Here is a tiny trained network, its code and every weight. The questions are about switching its units off for an input and a class, where a switched-off unit gives its printed mean instead of its output.

import numpy as np


def w(rows, s, z=0):
    codes = np.array(rows[::2]) - 128.0
    scale = np.full(codes.shape[1], s)
    scale[-1] = z or s
    return codes * scale


def f(y):
    return np.maximum(y, 0)


def log_softmax(a):
    a = a - a.max(-1, keepdims=True)
    return a - np.log(np.exp(a).sum(-1, keepdims=True))


def net(x, mask):
    res = np.array(x, float).reshape(1, 5) / 4 @ E
    y = f(res @ A[0][:, :-1].T + A[0][:, -1])
    res = res + np.where(mask, y, B[0][:, -1]) @ B[0][:, :-1]
    return log_softmax(res[-1] @ U[:, :-1].T + U[:, -1])


A, B = {}, {}
E = w([
[121,136,140,143],'x0',
[215,41,238,126],'x1',
[225,238,196,47],'x2',
[255,151,19,211],'x3',
[131,120,115,111],'x4',
],0.0092)
A[0] = w([
[198,73,180,110,251],'neuron 1',
[114,39,84,142,95],'neuron 2',
[124,184,71,157,102],'neuron 3',
[87,17,75,239,183],'neuron 4',
[255,114,59,224,24],'neuron 5',
[59,200,126,136,78],'neuron 6',
[203,130,119,172,17],'neuron 7',
[175,78,148,76,87],'neuron 8',
[155,216,175,124,121],'neuron 9',
[197,168,33,180,81],'neuron 10',
[164,78,183,128,67],'neuron 11',
[24,22,101,116,216],'neuron 12',
[198,51,199,203,93],'neuron 13',
[165,61,169,153,107],'neuron 14',
[70,209,101,152,51],'neuron 15',
[88,39,95,138,188],'neuron 16',
[44,126,194,33,222],'neuron 17',
[81,169,86,129,167],'neuron 18',
[90,179,56,105,54],'neuron 19',
[181,157,126,55,213],'neuron 20',
[69,174,100,131,126],'neuron 21',
[107,223,87,125,30],'neuron 22',
[155,120,165,140,68],'neuron 23',
[183,236,154,25,150],'neuron 24',
],0.0097,0.0014)
B[0] = w([
[92,154,78,127,206],'neuron 1',
[133,167,81,140,187],'neuron 2',
[112,118,141,103,181],'neuron 3',
[155,174,82,172,245],'neuron 4',
[184,63,197,133,242],'neuron 5',
[123,133,150,92,170],'neuron 6',
[144,98,124,126,179],'neuron 7',
[83,122,100,116,173],'neuron 8',
[138,140,82,170,186],'neuron 9',
[151,70,185,105,223],'neuron 10',
[91,135,120,95,183],'neuron 11',
[185,151,127,143,237],'neuron 12',
[31,100,78,75,211],'neuron 13',
[72,126,72,84,184],'neuron 14',
[110,145,123,99,176],'neuron 15',
[151,158,106,168,200],'neuron 16',
[254,63,201,144,233],'neuron 17',
[84,100,139,128,174],'neuron 18',
[96,114,103,78,180],'neuron 19',
[106,176,97,168,187],'neuron 20',
[90,88,145,78,171],'neuron 21',
[111,133,80,96,179],'neuron 22',
[128,140,100,105,156],'neuron 23',
[159,192,97,179,229],'neuron 24',
],0.0096,0.012)
U = w([
[138,245,85,215,230],'0',
[167,111,185,114,170],'1',
[41,161,87,49,1],'2',
],0.012,0.0014)

Each question gives the input, the list of numbers given to net, and the class t.
The units are the neurons (one row each of A and B). Each row of codes is followed by its name. A weight is (code - 128) times the scale printed after its matrix; where a second scale follows, it is the last column's (A, B and U).
mask holds one flag per neuron, in row order. A switched-off neuron (its flag False) gives its mean, the last column of its row in B, instead of its output. The means were averaged over made-up inputs and are rounded, as every weight is.
A unit's drop is (log p(t) with every unit on - log p(t) with that unit switched off) / (log p(t) with every unit on - log p(t) with every unit switched off).
The circuit of an input: a set's keep is (log p(t) with only the set's units on - log p(t) with every unit switched off) / (log p(t) with every unit on - log p(t) with every unit switched off). Starting from the 12 units with the biggest drops (on a tie, the unit counted first), units are removed one at a time, each time the one whose removal leaves the highest keep (on an exact tie, the one counted first), for as long as the keep stays at least 0.8.
units of the circuit, in order: the units of the circuit, biggest drop first
unit that matters most: the unit with the biggest drop
k most important neurons: the k neurons with the biggest drops, biggest first
drop of u: that unit's drop, to one decimal
input [7,-7,3,7,-4], class 1: units of the circuit, in order	neuron 5; neuron 10
input [-7,6,4,5,5], class 2: 2 most important neurons	neuron 13; neuron 17
input [-8,-4,4,-3,7], class 0: 4 most important neurons	neuron 24; neuron 13; neuron 5; neuron 10
input [-2,0,-7,-7,-6], class 0: unit that matters most	neuron 4
input [-1,8,-7,-6,1], class 2: 3 most important neurons	neuron 13; neuron 14; neuron 24
input [8,8,-7,-6,-3], class 2: 3 most important neurons	neuron 13; neuron 14; neuron 24
input [1,-7,-6,-7,-8], class 1: 2 most important neurons	neuron 17; neuron 12
input [-3,2,-5,-5,-5], class 0: 2 most important neurons	neuron 5; neuron 10
input [1,-4,-7,8,-8], class 1: 2 most important neurons	neuron 5; neuron 10
input [-5,-8,-3,7,-1], class 2: 3 most important neurons	neuron 17; neuron 19; neuron 22
input [-7,2,5,7,1], class 1: 3 most important neurons	neuron 5; neuron 10; neuron 4
input [-4,-5,2,-5,4], class 1: 2 most important neurons	neuron 17; neuron 13
input [-8,-4,6,-5,-8], class 0: 2 most important neurons	neuron 24; neuron 5
input [1,-7,-5,6,0], class 2: 2 most important neurons	neuron 17; neuron 19
input [-6,8,7,3,-2], class 2: unit that matters most	neuron 13
input [4,-7,1,-7,2], class 1: drop of neuron 17	1.4
input [3,-5,-6,-8,2], class 1: drop of neuron 17	0.6
input [-1,0,8,-8,0], class 0: drop of neuron 10	0.2
